Below is a small trained network, with its code and all its weights. Each question gives an input and a class and asks what happens when units are switched off, that is, made to give their printed mean instead of their output.

import numpy as np


def w(rows, s, z=0):
    codes = np.array(rows[::2]) - 128.0
    scale = np.full(codes.shape[1], s)
    scale[-1] = z or s
    return codes * scale


def f(y):
    return np.maximum(y, 0)


def log_softmax(a):
    a = a - a.max(-1, keepdims=True)
    return a - np.log(np.exp(a).sum(-1, keepdims=True))


def net(x, mask):
    res = np.array(x, float).reshape(1, 6) / 4 @ E
    y = f(res @ A[0][:, :-1].T + A[0][:, -1])
    res = res + np.where(mask, y, B[0][:, -1]) @ B[0][:, :-1]
    return log_softmax(res[-1] @ U[:, :-1].T + U[:, -1])


A, B = {}, {}
E = w([
[2,133,114,124,127,138],'x0',
[109,21,190,84,160,151],'x1',
[101,156,178,183,132,151],'x2',
[144,145,198,180,132,10],'x3',
[132,192,170,142,212,105],'x4',
[136,110,146,76,199,126],'x5',
],0.0099)
A[0] = w([
[154,201,110,179,164,162,226],'N0',
[149,152,120,136,102,87,157],'N1',
[181,154,127,197,144,172,144],'N2',
[141,87,110,99,95,141,154],'N3',
[91,128,136,53,145,210,126],'N4',
[194,139,109,73,150,159,189],'N5',
[182,78,125,121,139,138,200],'N6',
[197,137,129,102,26,145,204],'N7',
[114,115,200,157,114,66,253],'N8',
[61,200,177,99,117,145,225],'N9',
[99,118,132,66,202,87,163],'N10',
[88,129,128,58,254,200,220],'N11',
[116,85,86,66,69,98,178],'N12',
[95,153,89,104,193,216,84],'N13',
],0.011,0.0039)
B[0] = w([
[144,209,94,86,108,122,229],'N0',
[76,142,170,141,191,214,186],'N1',
[169,182,165,96,160,140,192],'N2',
[82,82,137,148,155,190,184],'N3',
[93,166,136,72,47,144,210],'N4',
[119,130,63,64,131,144,205],'N5',
[126,82,109,69,190,169,196],'N6',
[173,103,89,104,166,175,218],'N7',
[157,135,150,159,198,95,245],'N8',
[81,174,114,178,104,71,214],'N9',
[110,101,64,72,162,1,203],'N10',
[90,104,179,88,82,62,254],'N11',
[197,46,104,167,106,149,212],'N12',
[141,132,162,122,100,125,205],'N13',
],0.009,0.0098)
U = w([
[127,102,106,66,124,100,77],'0',
[47,163,85,192,131,107,6],'1',
[131,147,176,80,8,133,114],'2',
[210,129,200,132,136,142,133],'3',
[198,208,123,83,119,169,233],'4',
[151,93,92,112,86,255,205],'5',
[158,97,153,160,49,137,53],'6',
],0.012,0.0013)

Each question gives the input, the list of numbers given to net, and the class t.
The units are the neurons (one row each of A and B). Each row of codes is followed by its name. A weight is (code - 128) times the scale printed after its matrix; where a second scale follows, it is the last column's (A, B and U).
mask holds one flag per neuron, in row order. A switched-off neuron (its flag False) gives its mean, the last column of its row in B, instead of its output. The means were averaged over made-up inputs and are rounded, as every weight is.
A unit's drop is (log p(t) with every unit on - log p(t) with that unit switched off) / (log p(t) with every unit on - log p(t) with every unit switched off).
The circuit of an input: a set's keep is (log p(t) with only the set's units on - log p(t) with every unit switched off) / (log p(t) with every unit on - log p(t) with every unit switched off). Starting from the 12 units with the biggest drops (on a tie, the unit counted first), units are removed one at a time, each time the one whose removal leaves the highest keep (on an exact tie, the one counted first), for as long as the keep stays at least 0.8.
circuit, biggest first: the units of the circuit, biggest drop first
top k neurons: the k neurons with the biggest drops, biggest first
drop of u: that unit's drop, to one decimal
input [-1,6,-6,-8,6,-6], class 2: circuit, biggest first	(N11; N4)
input [2,2,7,0,-3,-5], class 1: circuit, biggest first	(N12; N9; N4)
input [-2,-4,2,4,-3,-4], class 4: circuit, biggest first	(N11; N7)
input [-6,7,-8,4,-7,4], class 5: circuit, biggest first	(N12; N3)
input [5,-3,-5,-7,7,5], class 2: circuit, biggest first	(N4; N11)
input [8,7,1,-2,-8,3], class 2: top 2 neurons	(N4; N11)
input [3,-8,5,-8,1,-7], class 4: circuit, biggest first	(N0)
input [6,1,6,-4,6,2], class 2: circuit, biggest first	(N11; N4)
input [-6,6,-1,5,2,3], class 0: top 2 neurons	(N10; N6)
input [1,5,8,7,4,5], class 1: top 2 neurons	(N9; N10)
input [2,1,7,3,1,3], class 1: drop of N9	0.2
input [-4,-8,-3,8,-8,-6], class 4: drop of N3	0.1
input [1,2,4,1,-2,-2], class 1: drop of N2	0.2
input [-3,1,-8,3,-1,-1], class 5: top neuron	(N11)
input [6,-5,-1,-8,3,-2], class 2: drop of N6	0.0
